Below are the code and all the weights of a small trained network. Each question names an input and a target symbol and asks about switching units off, where a switched-off unit gives its printed mean instead of its output.

import numpy as np


def w(rows, s, z=0):
    codes = np.array(rows[::2]) - 128.0
    scale = np.full(codes.shape[1], s)
    scale[-1] = z or s
    return codes * scale


def f(y):
    return y / 2 * (1 + np.tanh(0.7978845608 * (y + 0.044715 * y**3)))


def softmax(a):
    e = np.exp(a - a.max(-1, keepdims=True))
    return e / e.sum(-1, keepdims=True)


def log_softmax(a):
    a = a - a.max(-1, keepdims=True)
    return a - np.log(np.exp(a).sum(-1, keepdims=True))


def net(x, mask):
    ids = ['αδεστφ'.index(c) for c in x.split()]
    T = len(ids)
    res = E[ids] + P[:T]
    q, k, v = (res @ M[0].T for M in (Q, K, V))
    z = softmax(np.where(np.tri(T) > 0, q @ k.T / 3**0.5, -1e9)) @ v
    res = res + np.where(mask[0], z, O[0][:, -1]) @ O[0][:, :-1]
    y = f(res @ A[0][:, :-1].T + A[0][:, -1])
    res = res + np.where(mask[1:9], y, B[0][:, -1]) @ B[0][:, :-1]
    return log_softmax(res[-1] @ U[:, :-1].T + U[:, -1])


Q, K, V, O, A, B = {}, {}, {}, {}, {}, {}
E = w([
[103,113,200,151,52],'α',
[164,49,192,168,246],'δ',
[37,164,105,146,145],'ε',
[134,110,202,125,42],'σ',
[219,148,86,152,70],'τ',
[155,120,112,213,50],'φ',
],0.011)
P = w([
[173,250,216,254,98],'0',
[133,190,221,168,147],'1',
[102,121,156,188,151],'2',
[105,92,142,172,143],'3',
[106,73,124,170,137],'4',
[104,66,120,158,135],'5',
[104,61,117,148,125],'6',
[95,53,105,142,124],'7',
[96,58,106,133,119],'8',
[92,59,97,130,104],'9',
],0.0073)
Q[0] = w([
[109,113,31,146,152],'H0',
[173,213,102,45,116],'H0',
[92,66,154,4,117],'H0',
],0.016)
K[0] = w([
[207,120,55,90,244],'H0',
[172,179,2,47,29],'H0',
[27,91,78,5,59],'H0',
],0.012)
V[0] = w([
[107,131,63,83,248],'H0',
[213,57,170,122,135],'H0',
[222,137,119,188,80],'H0',
],0.013)
O[0] = w([
[11,134,74,149,106,3],'H0',
[101,173,163,71,62,159],'H0',
[149,98,222,102,100,186],'H0',
],0.012,0.0078)
A[0] = w([
[166,189,173,144,185,132],'N0',
[132,126,159,103,55,110],'N1',
[50,107,199,184,78,255],'N2',
[105,198,128,60,144,66],'N3',
[163,187,89,120,62,37],'N4',
[63,123,150,98,251,189],'N5',
[164,222,206,152,108,138],'N6',
[169,166,119,101,130,77],'N7',
],0.015,0.002)
B[0] = w([
[238,131,203,142,127,202],'N0',
[50,62,179,116,69,204],'N1',
[241,230,119,113,161,176],'N2',
[92,51,114,62,195,137],'N3',
[192,93,143,229,81,135],'N4',
[56,76,149,67,29,154],'N5',
[84,144,2,136,172,252],'N6',
[77,148,132,140,157,152],'N7',
],0.011,0.019)
U = w([
[73,175,121,230,198,34],'α',
[100,222,43,109,164,95],'δ',
[84,56,24,77,70,251],'ε',
[227,154,55,240,205,194],'σ',
[182,71,253,19,116,173],'τ',
[165,211,56,156,34,4],'φ',
],0.0039,0.0036)

Each question gives the input, a string of symbols that net reads in full, and the target symbol t.
The units are the heads (3 rows each of Q, K, V and O) and the neurons (one row each of A and B). Each row of codes is followed by its name. A weight is (code - 128) times the scale printed after its matrix; where a second scale follows, it is the last column's (O, A, B and U).
mask holds one flag per unit, heads first, then neurons. A switched-off unit (its flag False) gives its mean, the last column of its rows in O or B, instead of its output. The means were averaged over made-up inputs and are rounded, as every weight is.
A unit's drop is (log p(t) with every unit on - log p(t) with that unit switched off) / (log p(t) with every unit on - log p(t) with every unit switched off).
The circuit of an input: a set's keep is (log p(t) with only the set's units on - log p(t) with every unit switched off) / (log p(t) with every unit on - log p(t) with every unit switched off). Starting from all 9 units, units are removed one at a time, each time the one whose removal leaves the highest keep (on an exact tie, the one counted first), for as long as the keep stays at least 0.8.
circuit, biggest first: the units of the circuit, biggest drop first
k most important neurons: the k neurons with the biggest drops, biggest first
drop of u: that unit's drop, to one decimal
input τ ε σ, target σ: most important neuron -> [N5]
input α φ ε, target σ: circuit, biggest first -> [H0, N1]
input σ α ε, target σ: circuit, biggest first -> [N1, H0]
input τ ε ε, target τ: circuit, biggest first -> [N6, H0]
input δ ε ε ε σ τ, target ε: circuit, biggest first -> [H0, N0]
input φ ε α, target σ: 2 most important neurons -> [N6, N5]
input τ α α α σ ε δ φ, target φ: 2 most important neurons -> [N2, N4]
input α τ δ ε σ σ ε φ, target φ: circuit, biggest first -> [H0, N2, N4]
input δ σ σ ε τ, target ε: 3 most important neurons -> [N1, N0, N6]
input τ ε α ε τ, target τ: 2 most important neurons -> [N1, N0]
input α ε ε φ ε ε ε, target ε: 3 most important neurons -> [N5, N0, N2]
input ε ε α, target σ: 2 most important neurons -> [N1, N5]
input ε ε σ, target σ: drop of H0 -> 0.5
input ε τ τ ε, target τ: drop of N0 -> -0.2
input τ ε ε ε ε τ α ε, target ε: drop of H0 -> 1.4
